Here is a tiny trained network, its code and every weight. The questions are about switching its units off for an input and a target symbol, where a switched-off unit gives its printed mean instead of its output.

import numpy as np


def w(rows, s, z=0):
    codes = np.array(rows[::2]) - 128.0
    scale = np.full(codes.shape[1], s)
    scale[-1] = z or s
    return codes * scale


def norm(h):
    return h / np.sqrt((h * h).mean(-1, keepdims=True) + 1e-5)


def f(y):
    return np.maximum(y, 0)


def softmax(a):
    e = np.exp(a - a.max(-1, keepdims=True))
    return e / e.sum(-1, keepdims=True)


def log_softmax(a):
    a = a - a.max(-1, keepdims=True)
    return a - np.log(np.exp(a).sum(-1, keepdims=True))


def net(x, mask):
    ids = ['ΘΛΨΩαβγδεζημξπ'.index(c) for c in x.split()]
    T = len(ids)
    res = E[ids] + P[:T]
    u = 0
    for l in range(3):
        q, k, v = (norm(res) @ M[l].T for M in (Q, K, V))
        z = softmax(np.where(np.tri(T) > 0, q @ k.T / 4**0.5, -1e9)) @ v
        res = res + np.where(mask[u], z, O[l][:, -1]) @ O[l][:, :-1]
        u += 1
        y = f(norm(res) @ A[l][:, :-1].T + A[l][:, -1])
        res = res + np.where(mask[u : u + 4], y, B[l][:, -1]) @ B[l][:, :-1]
        u += 4
    return log_softmax(norm(res)[-1] @ U[:, :-1].T + U[:, -1])


Q, K, V, O, A, B = {}, {}, {}, {}, {}, {}
E = w([
[4,36,71,189,158,176,145],'Θ',
[171,115,76,174,188,211,112],'Λ',
[91,153,135,50,187,57,85],'Ψ',
[188,62,95,172,31,195,148],'Ω',
[133,208,52,159,194,197,51],'α',
[75,140,192,115,126,132,158],'β',
[89,122,146,181,202,180,147],'γ',
[55,133,149,158,82,125,155],'δ',
[206,134,111,135,139,126,92],'ε',
[57,81,70,193,31,171,124],'ζ',
[72,53,105,110,117,186,95],'η',
[129,83,140,108,112,94,126],'μ',
[235,169,189,184,190,125,243],'ξ',
[113,108,108,181,88,89,124],'π',
],0.019)
P = w([
[78,176,64,57,126,129,169],'0',
[104,100,165,158,133,120,49],'1',
[123,75,100,93,209,91,161],'2',
[89,202,15,79,141,111,254],'3',
[164,187,126,35,85,215,98],'4',
[130,107,186,149,118,154,88],'5',
[102,98,75,67,200,100,181],'6',
[183,177,85,84,106,119,167],'7',
],0.0087)
Q[0] = w([
[151,59,26,115,207,80,176],'L0H0',
[154,41,117,172,131,197,23],'L0H0',
[72,160,167,105,199,108,2],'L0H0',
[49,80,132,174,222,24,85],'L0H0',
],0.0092)
K[0] = w([
[139,178,6,115,137,174,189],'L0H0',
[187,32,80,187,192,126,155],'L0H0',
[92,157,110,143,167,60,139],'L0H0',
[103,112,75,67,171,100,210],'L0H0',
],0.012)
V[0] = w([
[179,132,230,49,47,169,72],'L0H0',
[126,253,201,153,203,147,219],'L0H0',
[223,113,129,154,200,14,125],'L0H0',
[117,194,152,202,40,78,63],'L0H0',
],0.0054)
O[0] = w([
[89,137,150,13,92,96,164,5],'L0H0',
[93,198,217,114,119,139,87,69],'L0H0',
[108,126,122,99,134,61,24,21],'L0H0',
[172,46,242,73,253,59,153,128],'L0H0',
],0.0056,0.0031)
A[0] = w([
[195,193,62,187,131,85,107,135],'L0N0',
[27,16,38,19,128,100,85,251],'L0N1',
[8,113,226,201,99,108,200,220],'L0N2',
[60,106,39,159,253,158,229,181],'L0N3',
],0.0059,0.0025)
B[0] = w([
[142,76,210,80,88,101,107,191],'L0N0',
[89,106,115,218,99,114,137,233],'L0N1',
[97,78,147,52,154,142,212,247],'L0N2',
[130,128,254,249,67,100,86,253],'L0N3',
],0.0071,0.0064)
Q[1] = w([
[157,112,169,173,45,101,195],'L1H0',
[3,91,174,114,116,85,127],'L1H0',
[150,65,99,69,123,130,98],'L1H0',
[67,100,79,134,143,203,201],'L1H0',
],0.012)
K[1] = w([
[100,64,95,186,101,150,168],'L1H0',
[1,115,140,118,93,39,154],'L1H0',
[130,17,133,101,156,138,41],'L1H0',
[71,100,185,55,149,242,254],'L1H0',
],0.01)
V[1] = w([
[172,189,129,125,153,154,56],'L1H0',
[15,117,155,110,220,105,151],'L1H0',
[107,160,154,2,82,106,204],'L1H0',
[99,144,98,135,97,172,181],'L1H0',
],0.0059)
O[1] = w([
[255,80,92,121,9,23,207,2],'L1H0',
[160,153,81,170,203,179,139,185],'L1H0',
[151,7,112,76,170,158,138,94],'L1H0',
[142,194,123,205,216,104,153,152],'L1H0',
],0.0053,0.0048)
A[1] = w([
[170,251,165,218,14,254,72,3],'L1N0',
[130,38,174,164,43,82,170,189],'L1N1',
[10,179,209,121,69,203,151,84],'L1N2',
[166,60,166,231,245,35,130,179],'L1N3',
],0.004,0.0022)
B[1] = w([
[147,183,86,178,138,165,32,179],'L1N0',
[157,200,137,1,108,169,178,248],'L1N1',
[78,127,168,22,189,198,91,222],'L1N2',
[227,138,199,34,71,93,104,254],'L1N3',
],0.0073,0.0045)
Q[2] = w([
[135,125,167,149,158,213,104],'L2H0',
[78,124,184,153,150,7,97],'L2H0',
[98,187,127,40,117,110,142],'L2H0',
[165,103,101,82,115,144,26],'L2H0',
],0.014)
K[2] = w([
[87,135,176,244,245,139,146],'L2H0',
[141,229,112,133,105,60,192],'L2H0',
[213,150,76,37,185,158,33],'L2H0',
[171,67,185,137,132,71,1],'L2H0',
],0.0097)
V[2] = w([
[146,88,3,128,248,50,73],'L2H0',
[231,153,135,51,134,114,82],'L2H0',
[218,166,93,146,86,207,144],'L2H0',
[92,180,180,115,142,45,157],'L2H0',
],0.0055)
O[2] = w([
[120,189,185,220,164,92,138,2],'L2H0',
[62,105,202,175,81,104,120,79],'L2H0',
[146,94,211,169,141,170,113,86],'L2H0',
[147,144,161,2,128,96,68,162],'L2H0',
],0.0077,0.0061)
A[2] = w([
[120,177,245,92,127,165,228,253],'L2N0',
[41,169,143,117,144,41,55,4],'L2N1',
[40,113,17,97,80,21,123,4],'L2N2',
[59,189,176,66,255,27,99,188],'L2N3',
],0.0068,0.0013)
B[2] = w([
[152,86,80,147,208,125,68,254],'L2N0',
[147,172,142,156,138,166,223,171],'L2N1',
[119,68,96,177,235,47,119,174],'L2N2',
[143,254,120,125,70,125,209,220],'L2N3',
],0.0092,0.0061)
U = w([
[79,165,163,98,99,131,102,1],'Θ',
[147,52,126,152,131,150,165,187],'Λ',
[100,128,110,122,119,154,92,141],'Ψ',
[140,198,123,127,109,76,187,239],'Ω',
[92,132,131,44,186,164,160,79],'α',
[251,112,133,133,184,120,164,120],'β',
[199,176,81,151,128,138,61,222],'γ',
[53,111,175,166,115,109,143,186],'δ',
[179,116,113,102,156,123,135,44],'ε',
[173,94,160,68,69,70,113,194],'ζ',
[83,146,123,122,81,151,86,42],'η',
[99,97,53,132,159,65,99,206],'μ',
[174,114,76,107,42,173,211,41],'ξ',
[137,144,203,153,215,132,54,84],'π',
],0.012,0.0029)

Each question gives the input, a string of symbols that net reads in full, and the target symbol t.
The units are the heads (4 rows each of Q, K, V and O) and the neurons (one row each of A and B). Each row of codes is followed by its name. A weight is (code - 128) times the scale printed after its matrix; where a second scale follows, it is the last column's (O, A, B and U).
mask holds one flag per unit, layer by layer, with each layer's heads first. A switched-off unit (its flag False) gives its mean, the last column of its rows in O or B, instead of its output. The means were averaged over made-up inputs and are rounded, as every weight is.
A unit's drop is (log p(t) with every unit on - log p(t) with that unit switched off) / (log p(t) with every unit on - log p(t) with every unit switched off).
The circuit of an input: a set's keep is (log p(t) with only the set's units on - log p(t) with every unit switched off) / (log p(t) with every unit on - log p(t) with every unit switched off). Starting from the 12 units with the biggest drops (on a tie, the unit counted first), units are removed one at a time, each time the one whose removal leaves the highest keep (on an exact tie, the one counted first), for as long as the keep stays at least 0.8.
circuit, biggest first: the units of the circuit, biggest drop first
k most important neurons: the k neurons with the biggest drops, biggest first
k most important neurons of layer l: the k neurons of layer l with the biggest drops, biggest first
input Θ μ β β ζ μ π π, target β: circuit, biggest first -> L0H0, L2N0, L1H0
input β α ε ξ π, target π: circuit, biggest first -> L2H0, L2N0
input β Ψ π Ω π, target Ω: 2 most important neurons -> L0N3, L0N2
input π μ μ Ω π π, target μ: circuit, biggest first -> L0H0, L2N2
input Ψ π π β π π, target ζ: circuit, biggest first -> L0H0, L1N3, L2N0
input π α β Ω α ξ π, target Λ: circuit, biggest first -> L2H0, L0H0
input μ Θ π β Θ ζ β π, target γ: circuit, biggest first -> L1H0, L2N3
input α η π ε π π μ, target δ: circuit, biggest first -> L0N1, L2H0
input π Λ π ε μ, target η: 2 most important neurons -> L0N2, L0N1
input Λ π π π, target η: 2 most important neurons of layer 2 -> L2N3, L2N0
input α π μ Θ μ ε, target ζ: circuit, biggest first -> L1H0, L0H0
input β β Ψ Θ π, target α: most important neuron -> L0N3
input π β η, target Λ: circuit, biggest first -> L0H0, L0N3
input Θ β μ, target γ: most important neuron -> L0N2
input Ψ π μ, target Ω: circuit, biggest first -> L2H0, L2N3
input π β π Ω π γ μ, target Λ: 2 most important neurons -> L0N1, L0N0
input π Ω α α β α μ, target π: 2 most important neurons -> L1N3, L2N0
input π β π ζ η γ π, target β: circuit, biggest first -> L0H0, L1N3
input π π ε ζ γ β μ, target β: 2 most important neurons of layer 0 -> L0N0, L0N1
input μ β π π, target μ: circuit, biggest first -> L2N2
input π β β Θ μ μ μ, target γ: 3 most important neurons of layer 0 -> L0N3, L0N2, L0N0
input β μ Ψ Θ β α π μ, target α: 2 most important neurons of layer 0 -> L0N3, L0N1
input Θ π Ψ Ω Ψ γ μ μ, target Ω: 2 most important neurons of layer 0 -> L0N3, L0N2
input Ω Ω π ε ε π π π, target δ: 2 most important neurons -> L0N3, L1N3
input μ β π μ Λ π π π, target η: 2 most important neurons of layer 0 -> L0N2, L0N0
input β π π Ω π Ω π, target Λ: 2 most important neurons -> L0N1, L1N3
input Θ Ψ π μ ε β, target α: 2 most important neurons of layer 0 -> L0N2, L0N3
input β π Θ Ψ Θ π, target γ: most important neuron -> L1N0
input μ ε π η π π π, target ξ: 2 most important neurons -> L2N0, L1N1
input α π ε π, target π: 2 most important neurons -> L0N0, L2N0
